Below are the code and all the weights of a small trained network. Each question names an input and a class and asks about switching units off, where a switched-off unit gives its printed mean instead of its output.

import numpy as np


def w(rows, s, z=0):
    codes = np.array(rows[::2]) - 128.0
    scale = np.full(codes.shape[1], s)
    scale[-1] = z or s
    return codes * scale


def norm(h):
    return h / np.sqrt((h * h).mean(-1, keepdims=True) + 1e-5)


def f(y):
    return y / 2 * (1 + np.tanh(0.7978845608 * (y + 0.044715 * y**3)))


def log_softmax(a):
    a = a - a.max(-1, keepdims=True)
    return a - np.log(np.exp(a).sum(-1, keepdims=True))


def net(x, mask):
    res = np.array(x, float).reshape(1, 4) / 4 @ E
    u = 0
    for l in range(2):
        y = f(norm(res) @ A[l][:, :-1].T + A[l][:, -1])
        res = res + np.where(mask[u : u + 3], y, B[l][:, -1]) @ B[l][:, :-1]
        u += 3
    return log_softmax(norm(res)[-1] @ U[:, :-1].T + U[:, -1])


A, B = {}, {}
E = w([
[79,164,255],'x0',
[229,46,182],'x1',
[154,146,137],'x2',
[76,166,254],'x3',
],0.0062)
A[0] = w([
[30,206,244,212],'L0N1',
[231,2,139,81],'L0N2',
[128,205,58,254],'L0N3',
],0.0066,0.0047)
B[0] = w([
[221,181,81,253],'L0N1',
[214,111,146,186],'L0N2',
[14,151,1,215],'L0N3',
],0.0095,0.006)
A[1] = w([
[112,120,251,61],'L1N1',
[170,128,158,253],'L1N2',
[62,209,190,18],'L1N3',
],0.017,0.0052)
B[1] = w([
[59,197,84,174],'L1N1',
[72,91,160,253],'L1N2',
[250,84,61,156],'L1N3',
],0.014,0.0065)
U = w([
[67,34,140,255],'0',
[53,186,141,113],'1',
[252,53,95,22],'2',
],0.015,0.0061)

Each question gives the input, the list of numbers given to net, and the class t.
The units are the neurons (one row each of A and B). Each row of codes is followed by its name. A weight is (code - 128) times the scale printed after its matrix; where a second scale follows, it is the last column's (A, B and U).
mask holds one flag per neuron, layer by layer. A switched-off neuron (its flag False) gives its mean, the last column of its row in B, instead of its output. The means were averaged over made-up inputs and are rounded, as every weight is.
A unit's drop is (log p(t) with every unit on - log p(t) with that unit switched off) / (log p(t) with every unit on - log p(t) with every unit switched off).
top k neurons: the k neurons with the biggest drops, biggest first
k most important neurons of layer l: the k neurons of layer l with the biggest drops, biggest first
drop when u is switched off: that unit's drop, to one decimal
input [3,0,-3,7], class 2: top 3 neurons => L1N3; L0N2; L0N1
input [1,7,1,-7], class 0: top 4 neurons => L0N1; L1N2; L1N3; L0N3
input [3,-4,5,5], class 2: top neuron => L1N3
input [-6,4,6,1], class 0: top 3 neurons => L0N1; L1N2; L1N3
input [-8,5,7,4], class 0: top 3 neurons => L0N1; L1N2; L1N3
input [7,4,1,-5], class 0: top 2 neurons => L1N2; L0N2
input [5,5,-6,2], class 1: top 2 neurons => L1N1; L0N3
input [-6,3,8,4], class 0: top 3 neurons => L0N1; L1N2; L1N3
input [2,0,-1,1], class 2: top 2 neurons => L1N1; L0N3
input [5,1,0,-1], class 0: 2 most important neurons of layer 0 => L0N3; L0N1
input [3,-4,8,5], class 2: 2 most important neurons of layer 1 => L1N3; L1N1
input [-5,8,-8,1], class 0: top 2 neurons => L0N1; L1N2
input [3,-3,2,2], class 2: 2 most important neurons of layer 1 => L1N1; L1N2
input [-5,8,7,5], class 0: top 2 neurons => L1N2; L0N1
input [-1,5,-4,2], class 0: 2 most important neurons of layer 0 => L0N1; L0N2
input [-3,2,3,5], class 0: top neuron => L1N2
input [8,-8,7,2], class 2: drop when L1N3 is switched off => 0.6
input [1,6,3,7], class 1: drop when L1N1 is switched off => 1.2
input [-6,8,-7,4], class 0: drop when L0N1 is switched off => 0.6
input [4,5,8,-6], class 0: drop when L1N3 is switched off => 0.1
